[[122 135 132 124 124 130 131 131 131 122 113 137]
 [131 126 130 132 126 135 138 136 135 117 105 149]
 [134 124 126 134 132 132 130 128 130 129 126 129]
 [114 142 134 115 123 124 120 123 125 128 125 129]
 [131 121 122 130 136 123 121 120 121 141 154 106]
 [132 124 128 127 125 123 128 121 121 136 138 120]
 [104 151 132 111 116 125 119 118 121 127 127 125]
 [123 134 131 122 124 127 125 125 125 126 129 127]]
Rows and columns are numbered from 0.
The entry in the top-right corner is 137
Report the entry in the bottom-left corner.
A: 123
Report the entry in row 2 and column 2.
A: 126
Report the entry directly above the largest entry.
A: 125
Report the entry at row 0, column 2.
A: 132
The entry at row 2, column 0 is 134
The entry in row 0 and column 0: 122
The entry at row 1, column 0: 131
The entry directly above the smallest entry -> 132
Report the entry just left of 117.
A: 135
Report the top entry of the column that holds the largest entry.
A: 113
The bottom entry of the column that holds the largest entry is 129
The maximum is 154
The entry at row 0, column 1 is 135
Report the entry directly below the largest entry.
A: 138
Report the entry directly above 106.
A: 129
The entry in the bottom-right corner -> 127
Report the entry directly below 111.
A: 122
